Below is a small trained network, with its code and all its weights. Each question gives an input and a class and asks what happens when units are switched off, that is, made to give their printed mean instead of their output.

import numpy as np


def w(rows, s, z=0):
    codes = np.array(rows[::2]) - 128.0
    scale = np.full(codes.shape[1], s)
    scale[-1] = z or s
    return codes * scale


def norm(h):
    return h / np.sqrt((h * h).mean(-1, keepdims=True) + 1e-5)


def f(y):
    return y / 2 * (1 + np.tanh(0.7978845608 * (y + 0.044715 * y**3)))


def log_softmax(a):
    a = a - a.max(-1, keepdims=True)
    return a - np.log(np.exp(a).sum(-1, keepdims=True))


def net(x, mask):
    res = np.array(x, float).reshape(1, 7) / 4 @ E
    u = 0
    for l in range(4):
        y = f(norm(res) @ A[l][:, :-1].T + A[l][:, -1])
        res = res + np.where(mask[u : u + 6], y, B[l][:, -1]) @ B[l][:, :-1]
        u += 6
    return log_softmax(norm(res)[-1] @ U[:, :-1].T + U[:, -1])


A, B = {}, {}
E = w([
[124,129,130,125,123],'x0',
[190,231,141,148,54],'x1',
[158,200,48,98,91],'x2',
[255,55,129,129,70],'x3',
[126,128,129,127,127],'x4',
[130,128,129,129,132],'x5',
[136,131,128,128,147],'x6',
],0.0077)
A[0] = w([
[100,154,154,143,96,68],'0.n1',
[225,96,246,208,137,109],'0.n2',
[84,127,121,65,170,181],'0.n3',
[124,57,126,122,165,6],'0.n4',
[161,174,127,157,80,94],'0.n5',
[254,75,22,89,158,98],'0.n6',
],0.0072,0.002)
B[0] = w([
[102,135,115,175,205,135],'0.n1',
[111,252,165,89,18,250],'0.n2',
[6,146,137,137,205,205],'0.n3',
[191,81,254,167,3,154],'0.n4',
[84,123,242,134,94,174],'0.n5',
[38,76,126,144,91,252],'0.n6',
],0.0037,0.0033)
A[1] = w([
[72,151,120,126,140,102],'1.n1',
[92,105,82,52,118,105],'1.n2',
[49,164,150,140,179,254],'1.n3',
[116,244,89,82,171,151],'1.n4',
[152,95,120,118,72,185],'1.n5',
[119,83,8,101,142,56],'1.n6',
],0.012,0.0033)
B[1] = w([
[103,125,60,198,75,173],'1.n1',
[227,144,187,172,254,153],'1.n2',
[167,166,47,186,109,254],'1.n3',
[55,193,216,161,3,225],'1.n4',
[132,173,110,95,241,175],'1.n5',
[218,129,102,45,152,155],'1.n6',
],0.0078,0.0093)
A[2] = w([
[145,135,186,173,68,64],'2.n1',
[161,74,187,86,166,186],'2.n2',
[95,160,149,205,128,5],'2.n3',
[24,113,122,149,141,45],'2.n4',
[162,173,129,123,108,168],'2.n5',
[53,105,96,250,163,84],'2.n6',
],0.013,0.0028)
B[2] = w([
[103,103,102,76,254,195],'2.n1',
[88,220,145,126,25,195],'2.n2',
[187,45,140,221,145,206],'2.n3',
[84,14,145,82,150,175],'2.n4',
[110,112,30,142,216,196],'2.n5',
[176,32,180,88,240,254],'2.n6',
],0.0071,0.0081)
A[3] = w([
[116,149,49,142,154,110],'3.n1',
[100,37,186,92,167,123],'3.n2',
[165,174,140,2,175,165],'3.n3',
[143,173,104,143,161,252],'3.n4',
[127,120,99,197,152,127],'3.n5',
[75,163,41,127,192,165],'3.n6',
],0.0099,0.0022)
B[3] = w([
[175,125,104,193,57,192],'3.n1',
[117,254,101,114,70,194],'3.n2',
[33,75,156,136,192,253],'3.n3',
[198,30,72,141,99,231],'3.n4',
[225,103,70,109,107,206],'3.n5',
[165,156,154,131,91,242],'3.n6',
],0.0098,0.0051)
U = w([
[135,3,143,42,228,252],'0',
[234,93,33,148,120,19],'1',
[103,189,166,93,40,86],'2',
],0.011,0.0013)

Each question gives the input, the list of numbers given to net, and the class t.
The units are the neurons (one row each of A and B). Each row of codes is followed by its name. A weight is (code - 128) times the scale printed after its matrix; where a second scale follows, it is the last column's (A, B and U).
mask holds one flag per neuron, layer by layer. A switched-off neuron (its flag False) gives its mean, the last column of its row in B, instead of its output. The means were averaged over made-up inputs and are rounded, as every weight is.
A unit's drop is (log p(t) with every unit on - log p(t) with that unit switched off) / (log p(t) with every unit on - log p(t) with every unit switched off).
The circuit of an input: a set's keep is (log p(t) with only the set's units on - log p(t) with every unit switched off) / (log p(t) with every unit on - log p(t) with every unit switched off). Starting from the 12 units with the biggest drops (on a tie, the unit counted first), units are removed one at a time, each time the one whose removal leaves the highest keep (on an exact tie, the one counted first), for as long as the keep stays at least 0.8.
circuit, biggest first: the units of the circuit, biggest drop first
k most important neurons: the k neurons with the biggest drops, biggest first
top k neurons in layer l: the k neurons of layer l with the biggest drops, biggest first
drop when u is switched off: that unit's drop, to one decimal
input [7,-2,4,2,3,-6,-5], class 0: circuit, biggest first : (1.n3)
input [-3,6,5,-1,-3,8,2], class 2: 2 most important neurons : (1.n4 1.n3)
input [-1,-2,7,8,2,0,5], class 0: circuit, biggest first : (1.n3 3.n3 1.n5)
input [4,0,4,1,-8,5,-2], class 0: circuit, biggest first : (1.n3 3.n3)
input [-7,-1,-2,8,7,0,3], class 2: 3 most important neurons : (1.n3 2.n2 1.n4)
input [0,5,-6,1,-3,8,-1], class 0: 3 most important neurons : (1.n3 1.n1 2.n1)
input [0,-7,6,5,0,-5,3], class 0: 2 most important neurons : (1.n3 3.n3)
input [0,-5,3,-2,8,-6,0], class 1: 2 most important neurons : (1.n3 1.n6)
input [-1,1,-7,-4,5,-3,-2], class 1: 3 most important neurons : (1.n3 3.n3 3.n2)
input [-1,-7,1,0,-6,-8,3], class 1: 4 most important neurons : (1.n4 0.n3 1.n6 2.n6)
input [5,3,-2,3,-5,3,-3], class 0: 3 most important neurons : (1.n3 3.n3 1.n1)
input [0,1,5,-3,-1,7,-6], class 2: 2 most important neurons : (1.n4 0.n6)
input [0,-5,1,-3,4,4,4], class 1: 3 most important neurons : (1.n3 3.n3 3.n2)
input [3,-8,7,-2,5,0,4], class 1: 2 most important neurons : (1.n6 2.n6)
input [-8,-7,-5,1,-1,4,3], class 2: top 2 neurons in layer 2 : (2.n2 2.n1)
input [-3,2,-5,-8,1,-2,4], class 1: top 3 neurons in layer 3 : (3.n3 3.n5 3.n2)
input [4,8,-4,-5,7,3,6], class 1: top neuron in layer 0 : (0.n2)
input [-1,6,-7,2,0,0,8], class 0: top 2 neurons in layer 1 : (1.n3 1.n1)
input [-3,-5,-7,2,8,-8,6], class 2: drop when 3.n2 is switched off : 0.2
input [-4,8,-4,-5,7,-2,2], class 1: drop when 2.n1 is switched off : 0.2
input [7,2,-2,-6,7,1,-1], class 1: drop when 1.n3 is switched off : 1.3
input [-3,1,-1,8,3,0,4], class 0: top neuron in layer 2 : (2.n3)
